Here is a tiny trained network, its code and every weight. The questions are about switching its units off for an input and a class, where a switched-off unit gives its printed mean instead of its output.

import numpy as np


def w(rows, s, z=0):
    codes = np.array(rows[::2]) - 128.0
    scale = np.full(codes.shape[1], s)
    scale[-1] = z or s
    return codes * scale


def norm(h):
    return h / np.sqrt((h * h).mean(-1, keepdims=True) + 1e-5)


def f(y):
    return np.maximum(y, 0)


def log_softmax(a):
    a = a - a.max(-1, keepdims=True)
    return a - np.log(np.exp(a).sum(-1, keepdims=True))


def net(x, mask):
    res = np.array(x, float).reshape(1, 8) / 4 @ E
    u = 0
    for l in range(3):
        y = f(norm(res) @ A[l][:, :-1].T + A[l][:, -1])
        res = res + np.where(mask[u : u + 7], y, B[l][:, -1]) @ B[l][:, :-1]
        u += 7
    return log_softmax(norm(res)[-1] @ U[:, :-1].T + U[:, -1])


A, B = {}, {}
E = w([
[147,143,123,129,92,114,136],'x0',
[184,2,74,131,138,70,79],'x1',
[112,131,185,111,70,190,33],'x2',
[107,129,127,114,143,135,124],'x3',
[146,140,121,136,121,118,126],'x4',
[133,124,130,138,130,132,126],'x5',
[56,156,153,193,121,19,135],'x6',
[128,123,138,127,134,131,136],'x7',
],0.0092)
A[0] = w([
[158,48,74,124,139,69,108,177],'L0N0',
[136,54,47,136,176,110,193,108],'L0N1',
[94,183,132,143,117,115,171,112],'L0N2',
[196,152,100,106,176,208,207,115],'L0N3',
[116,167,175,220,159,205,70,234],'L0N4',
[138,9,50,158,156,31,130,200],'L0N5',
[87,173,172,229,192,50,254,2],'L0N6',
],0.0078,0.0034)
B[0] = w([
[181,138,156,104,108,197,177,218],'L0N0',
[182,207,150,72,121,70,92,206],'L0N1',
[172,145,124,176,169,116,113,187],'L0N2',
[155,108,82,61,26,2,149,214],'L0N3',
[141,150,126,53,68,62,104,212],'L0N4',
[157,168,227,48,146,146,117,255],'L0N5',
[77,140,75,216,155,187,25,225],'L0N6',
],0.0083,0.0075)
A[1] = w([
[148,68,145,128,135,209,102,177],'L1N0',
[96,179,70,140,133,56,167,99],'L1N1',
[162,66,94,150,161,100,159,3],'L1N2',
[73,114,148,97,73,106,100,118],'L1N3',
[62,152,84,146,190,119,186,96],'L1N4',
[156,103,114,200,186,124,189,29],'L1N5',
[86,113,12,104,114,86,177,115],'L1N6',
],0.011,0.0049)
B[1] = w([
[109,76,51,162,150,167,114,221],'L1N0',
[114,157,173,185,131,95,125,254],'L1N1',
[123,47,79,88,74,96,85,128],'L1N2',
[161,166,184,87,84,170,121,250],'L1N3',
[75,148,75,199,144,145,102,185],'L1N4',
[193,29,113,120,39,245,77,134],'L1N5',
[86,161,216,141,167,5,111,205],'L1N6',
],0.012,0.0041)
A[2] = w([
[109,143,46,181,151,127,167,55],'L2N0',
[181,122,139,138,210,84,148,144],'L2N1',
[114,161,106,108,185,148,248,3],'L2N2',
[110,108,210,165,56,133,75,142],'L2N3',
[152,89,117,216,192,176,116,110],'L2N4',
[172,64,70,94,79,189,150,133],'L2N5',
[114,71,202,138,56,165,188,131],'L2N6',
],0.011,0.0049)
B[2] = w([
[102,132,106,220,53,198,69,155],'L2N0',
[44,223,119,25,11,66,153,197],'L2N1',
[81,153,89,153,186,146,85,128],'L2N2',
[180,75,178,55,204,77,135,254],'L2N3',
[34,56,62,117,223,120,41,165],'L2N4',
[104,10,82,255,197,157,171,223],'L2N5',
[93,62,64,26,105,125,156,172],'L2N6',
],0.0085,0.0066)
U = w([
[70,200,228,97,97,91,94,4],'0',
[171,92,149,20,92,254,141,129],'1',
[58,74,58,226,179,247,78,200],'2',
],0.0079,0.0023)

Each question gives the input, the list of numbers given to net, and the class t.
The units are the neurons (one row each of A and B). Each row of codes is followed by its name. A weight is (code - 128) times the scale printed after its matrix; where a second scale follows, it is the last column's (A, B and U).
mask holds one flag per neuron, layer by layer. A switched-off neuron (its flag False) gives its mean, the last column of its row in B, instead of its output. The means were averaged over made-up inputs and are rounded, as every weight is.
A unit's drop is (log p(t) with every unit on - log p(t) with that unit switched off) / (log p(t) with every unit on - log p(t) with every unit switched off).
The circuit of an input: a set's keep is (log p(t) with only the set's units on - log p(t) with every unit switched off) / (log p(t) with every unit on - log p(t) with every unit switched off). Starting from the 12 units with the biggest drops (on a tie, the unit counted first), units are removed one at a time, each time the one whose removal leaves the highest keep (on an exact tie, the one counted first), for as long as the keep stays at least 0.8.
circuit, biggest first: the units of the circuit, biggest drop first
unit that matters most: the unit with the biggest drop
k most important neurons: the k neurons with the biggest drops, biggest first
top k neurons in layer l: the k neurons of layer l with the biggest drops, biggest first
drop of u: that unit's drop, to one decimal
input [-6,8,2,-4,-1,2,-6,-5], class 2: 3 most important neurons -> L1N0; L2N5; L0N4
input [-8,4,2,-2,8,0,-6,1], class 2: circuit, biggest first -> L2N5; L1N0
input [-4,5,5,-3,4,4,-6,-6], class 2: circuit, biggest first -> L1N0; L2N5
input [5,-3,-1,-7,7,-2,5,4], class 2: unit that matters most -> L0N6
input [-3,-3,-1,-6,-1,1,-7,-5], class 0: 4 most important neurons -> L0N3; L1N6; L0N5; L0N0
input [7,7,4,0,5,-2,-2,-3], class 2: circuit, biggest first -> L1N0; L2N5; L0N3
input [2,-7,-5,6,5,-6,1,6], class 2: circuit, biggest first -> L0N6; L1N4
input [5,0,-7,-3,-4,-4,-6,-3], class 0: circuit, biggest first -> L0N3; L1N6
input [-4,-4,-3,8,8,-5,-8,8], class 0: circuit, biggest first -> L0N3; L1N6; L0N5
input [-2,-1,0,0,4,8,1,0], class 2: 3 most important neurons -> L0N6; L0N3; L0N5
input [4,3,7,7,0,-7,-2,6], class 2: top 3 neurons in layer 0 -> L0N3; L0N5; L0N1
input [6,-5,5,-7,-3,-7,-1,-5], class 1: top 2 neurons in layer 2 -> L2N6; L2N1
input [-2,-8,-8,8,0,-4,-7,6], class 0: 2 most important neurons -> L0N3; L1N6
input [7,1,5,7,4,0,5,3], class 1: unit that matters most -> L1N3
input [-6,4,8,6,-3,5,3,7], class 1: top 2 neurons in layer 0 -> L0N4; L0N6
input [-1,3,1,-5,2,-3,6,0], class 1: top 2 neurons in layer 1 -> L1N6; L1N1
input [1,-4,-5,1,1,2,1,-4], class 2: drop of L0N6 -> 0.5
input [7,1,8,7,-8,-8,6,-1], class 1: top 3 neurons in layer 1 -> L1N3; L1N6; L1N1
input [1,2,6,3,1,-6,7,-3], class 1: drop of L0N0 -> -0.1
